Below is a small trained network, with its code and all its weights. Each question gives an input and a class and asks what happens when units are switched off, that is, made to give their printed mean instead of their output.

import numpy as np


def w(rows, s, z=0):
    codes = np.array(rows[::2]) - 128.0
    scale = np.full(codes.shape[1], s)
    scale[-1] = z or s
    return codes * scale


def f(y):
    return y / 2 * (1 + np.tanh(0.7978845608 * (y + 0.044715 * y**3)))


def log_softmax(a):
    a = a - a.max(-1, keepdims=True)
    return a - np.log(np.exp(a).sum(-1, keepdims=True))


def net(x, mask):
    res = np.array(x, float).reshape(1, 4) / 4 @ E
    y = f(res @ A[0][:, :-1].T + A[0][:, -1])
    res = res + np.where(mask, y, B[0][:, -1]) @ B[0][:, :-1]
    return log_softmax(res[-1] @ U[:, :-1].T + U[:, -1])


A, B = {}, {}
E = w([
[186,123,205,85,124,211,105,117],'x0',
[172,184,211,101,190,21,120,118],'x1',
[79,213,184,255,125,201,173,100],'x2',
[205,144,129,132,231,91,229,14],'x3',
],0.0092)
A[0] = w([
[85,229,180,156,201,81,89,205,227],'N1',
[125,26,44,86,90,164,90,122,230],'N2',
[146,60,90,92,115,43,117,96,232],'N3',
[41,130,86,159,138,161,191,60,152],'N4',
[68,133,90,216,170,124,251,49,206],'N5',
[142,214,199,102,187,51,157,122,154],'N6',
[127,105,149,140,75,222,57,194,154],'N7',
[178,218,208,173,207,213,149,75,141],'N8',
[2,206,106,204,74,232,85,100,252],'N9',
[225,133,157,53,164,186,91,41,241],'N10',
[85,85,130,90,193,26,155,148,221],'N11',
[185,176,154,74,148,12,132,134,143],'N12',
[144,54,31,78,178,103,92,130,156],'N13',
[191,101,229,120,181,185,188,49,161],'N14',
[121,119,105,116,145,105,62,98,84],'N15',
[85,192,114,120,120,50,124,86,171],'N16',
[75,55,74,21,156,126,67,130,192],'N17',
],0.0077,0.004)
B[0] = w([
[111,175,135,150,73,69,107,77,194],'N1',
[150,86,115,96,109,148,101,247,215],'N2',
[146,112,97,137,134,45,151,127,205],'N3',
[106,87,142,148,166,126,156,151,192],'N4',
[137,89,60,197,171,114,149,114,247],'N5',
[162,165,165,111,145,156,148,69,220],'N6',
[144,137,148,142,83,155,103,155,201],'N7',
[87,150,80,95,198,126,112,99,244],'N8',
[71,126,147,184,115,171,118,95,255],'N9',
[106,182,128,74,142,122,150,160,228],'N10',
[186,98,156,121,125,81,139,118,202],'N11',
[178,162,182,121,92,101,181,83,214],'N12',
[110,83,80,110,94,57,115,152,199],'N13',
[105,200,89,94,185,119,101,154,236],'N14',
[88,82,143,128,139,103,176,117,134],'N15',
[117,124,165,168,125,113,165,117,166],'N16',
[104,73,151,72,74,88,159,191,208],'N17',
],0.011,0.012)
U = w([
[203,185,180,104,96,91,164,82,159],'0',
[96,176,150,152,46,118,76,106,143],'1',
[82,110,107,170,140,164,159,108,148],'2',
[159,56,82,181,130,87,111,147,113],'3',
[132,130,163,126,89,250,109,204,190],'4',
[179,102,110,111,146,125,150,160,3],'5',
[103,58,116,49,69,84,128,178,147],'6',
[110,189,74,83,173,123,113,119,129],'7',
],0.012,0.0023)

Each question gives the input, the list of numbers given to net, and the class t.
The units are the neurons (one row each of A and B). Each row of codes is followed by its name. A weight is (code - 128) times the scale printed after its matrix; where a second scale follows, it is the last column's (A, B and U).
mask holds one flag per neuron, in row order. A switched-off neuron (its flag False) gives its mean, the last column of its row in B, instead of its output. The means were averaged over made-up inputs and are rounded, as every weight is.
A unit's drop is (log p(t) with every unit on - log p(t) with that unit switched off) / (log p(t) with every unit on - log p(t) with every unit switched off).
The circuit of an input: a set's keep is (log p(t) with only the set's units on - log p(t) with every unit switched off) / (log p(t) with every unit on - log p(t) with every unit switched off). Starting from the 12 units with the biggest drops (on a tie, the unit counted first), units are removed one at a time, each time the one whose removal leaves the highest keep (on an exact tie, the one counted first), for as long as the keep stays at least 0.8.
circuit, biggest first: the units of the circuit, biggest drop first
top k neurons: the k neurons with the biggest drops, biggest first
drop when u is switched off: that unit's drop, to one decimal
input [-3,4,-7,3], class 0: circuit, biggest first	(N12)
input [5,4,-2,-3], class 0: top 3 neurons	(N2; N13; N9)
input [-8,0,5,-3], class 2: circuit, biggest first	(N5; N9)
input [-6,-8,2,8], class 3: top 3 neurons	(N5; N6; N10)
input [-7,-7,0,-1], class 3: circuit, biggest first	(N10; N5)
input [7,5,-2,-7], class 4: top 2 neurons	(N13; N7)
input [5,3,0,0], class 7: circuit, biggest first	(N11; N14)
input [4,4,1,6], class 7: top 2 neurons	(N14; N8)
input [0,3,6,0], class 2: top 3 neurons	(N10; N9; N5)
input [-8,2,-3,5], class 0: top 2 neurons	(N12; N6)
input [6,6,-2,-8], class 4: top 3 neurons	(N13; N7; N3)
input [5,3,1,-3], class 1: top 2 neurons	(N2; N1)
input [-6,1,-5,8], class 0: top 2 neurons	(N12; N6)
input [0,1,5,3], class 7: circuit, biggest first	(N8)
input [8,-4,6,1], class 7: top 2 neurons	(N8; N14)
input [1,3,8,3], class 7: top 2 neurons	(N8; N14)
input [-3,1,4,3], class 2: top 2 neurons	(N5; N10)
input [0,7,-5,-3], class 0: drop when N12 is switched off	0.3
input [1,-7,-3,6], class 6: drop when N9 is switched off	0.1
input [7,8,7,8], class 7: drop when N8 is switched off	0.3
input [-2,-8,-3,8], class 3: top neuron	(N5)
input [-8,3,6,-1], class 2: drop when N5 is switched off	0.4
